[[115 116 118 117 138 125]
 [104 133 110 146 129 139]
 [125 127 125 135 130 133]] gives 138

[138 151 116 133 146 122 136] gives 146

[135 140 146 109 155] gives 155

[106 104 110 116 145 120] gives 145

[136  99 127 120 156 122 100] gives 156

[130 100 131 118 129 131] gives 129

[152 129 142 118 131 127 126] gives 131

[140 115 122 149 154 146] gives 154

[[117 110 133 132 122 117 125]
 [123 128 123 138 130 134 103]] gives 122

[127 153 137  99 119] gives 119
---
[143 157 145 151 114 135] -> 143
[128 144 118 113 156 118 107] -> 128
[132 147  99 123] -> 132
[153 119 137 130 131 120] -> 153
[142 100 141 157 108] -> 142
[140 150 104 118 157 122 102] -> 140
[136 137 149 127 122 100 101] -> 136
[100 156 107 139] -> 100
[111 148 143 130 102 140 117] -> 111
---
[[135 105 134 128 151 137 110]
 [128 156 119 124 148 137 138]
 [107 130 107 104 126 118 101]] 151

[[144 147 115 126 152 118]
 [147 149 111 108 149 110]
 [131 129 126 130 109 134]] 126

[[125 147 125 136 128 112 115]
 [109 112 129 115 105 121 124]
 [130 124 115 113 118 118 121]] 128

[[121 150 137 120 130 116]
 [131 121 108 108 113 126]
 [127 128 124 120 119 119]] 120

[[115 117 128 125  99 131 122]
 [135 121 116 138 110 115 137]
 [122 118 131 137 128 113 116]] 99

[[154 141 118 129]
 [131 130 155 123]
 [127 118 125 121]] 141

[[147 126 127 115 122 116 122]
 [125 115 111 126 115 149 144]
 [147 138 135 131 150 150 106]] 122

[[148 152 130 140 131 128 128]
 [115 134 132 123 125 136 137]
 [105 121 116 112 124 140 111]] 131
---
[[102 133 131 143 127 130 137 127 116 135 147 122 131 122]
 [113 131 130 130 138 133 136 132 126 131 139 128 129 123]
 [130 122 130 120 126 137 125 137 145 131 128 131 124 126]
 [120 125 134 130 121 130 111 123 135 140 127 117 124 141]
 [124 128 132 139 122 118 109 110 120 137 122 113 127 129]
 [118 124 130 126 138 135 136 132 134 130 141 131 127 127]
 [134 129 125 134 120 118 126 123 113 124 121 126 131 128]
 [131 127 130 118 136 139 126 135 146 129 129 132 124 128]
 [118 127 130 128 136 134 136 138 132 130 137 131 128 123]
 [127 124 128 120 136 139 133 129 141 128 134 134 126 130]] >> 133

[[127 128 112 123 126 131 120 113 125 126 129 128 131]
 [126 129 121 128 124 112 126 147 130 100 129 123 130]
 [136 132 138 135 126 132 128 139 111 127 124 131 127]
 [131 123 113 146 119 139 119 105 127 141 121 138 140]
 [134 130 145 135 134 134 138 123 126 130 122 129 142]] >> 128

[[127 121 124 113 117 125 127]
 [128 157 117 129 143 125 139]
 [130 130 143 128 111 131 122]
 [141 142 130 136 141 114 128]
 [132 137 134 139 130 116 127]
 [128 140 126 132 139 138 131]] >> 121

[[130 127 122 126 130 128]
 [130 127 122 126 130 128]
 [149 127 101 139 130 128]
 [130 127 127 126 130 123]
 [130 127 122 126 130 128]] >> 127

[[133 122 122 140 152 118 126 130 123 128 127 138]
 [142 129 120 129 151 119 123 127 129 132 138 134]
 [133 124 121 138 143 119 126 126 129 132 127 134]
 [138 126 122 132 142 121 129 125 127 133 132 133]
 [132 128 123 128 148 115 127 125 124 131 136 132]
 [141 127 126 133 140 124 130 129 129 129 131 132]
 [134 120 120 132 137 117 122 137 126 133 133 129]
 [133 121 130 138 136 123 128 133 139 130 132 129]
 [137 120 119 136 136 114 130 124 131 130 128 132]
 [137 124 124 135 138 117 130 126 134 129 131 133]] >> 122

[[129 116 129 124 119 140 124 135 130 131 133 127 134 102 133]
 [128 125 129 128 127 133 137 119 130 129 112 134 139 133 122]
 [122 125 118 118 112 129 127 129 124 131 142 122 124 121 117]
 [113 146 116 130 132 133 145 123 120 132 130 126 133 122 132]
 [114 127 138 124 137 124 120 123 129 120 124 123 121 123 129]
 [114 122 130 133 137 140 125 131 124 130 138 118 127 112 129]
 [134 119 123 128 124 135 121 116 131 139 122 109 140 128 117]
 [122 132 124 127 132 149 133 127 128 116 125 131 118 136 127]
 [129 124 142 136 128 121 143 120 126 140 120 141 125 112 111]] >> 116

[[148 123 133 138 132 134 134 114 127 142 125]
 [130 146 127 144 126 134 145 121 117 121 126]
 [146 122 147 138 140 135 141 111 126 145 122]
 [151 133 136 152 130 138 149 112 121 143 119]
 [126 126 137 120 141 128 132 126 127 125 132]
 [136 127 129 130 133 134 132 121 132 131 131]
 [148 134 137 145 139 138 153 114 121 138 123]
 [111 129 118 120 117 122 118 146 133 118 130]
 [133 119 123 118 129 133 124 130 144 133 133]
 [139 119 131 127 132 130 127 124 134 141 127]
 [114 129 124 113 131 126 123 135 133 114 139]] >> 123

[[122 128 139 129 141 118 141 126]
 [129 135 126 135 112 127 111 128]
 [127 117 139 133 120 139 125 125]
 [125 127 113 125 115 134 128 127]
 [128 121 121 132 129 122 119 142]
 [129 134 130 121 147 122 145 125]
 [132 115 138 132 119 148 120 123]
 [143 135 116 118 130 138 125 124]
 [138 119 126 122 150 129 131 136]
 [112 129 134 133 125 114 140 127]
 [130 141 126 134 117 119 111 130]
 [113 123 138 132 130 118 144 126]] >> 128

[[129 129 136 114 139 123 118 134 119 132 140 135 133 113]
 [148 138 120 143 131 111 113 121 123 136 118 136 103 144]
 [134 136 132 129 116 139 125 141 136 143 118 127 131 124]
 [144 126 130 113 136 126 126 145 136 150 124 124 123 112]
 [107 120 132 148 124 115 130 128 121 109 153 138 112 147]
 [131 115 146 130 134 110 127 134 108 128 118 134 122 110]
 [134 112 141 128 129 106 118 136 119 124 127 139 107 123]
 [115 136 128 111 130 154 146 128 152 136 133 115 146 125]] >> 129
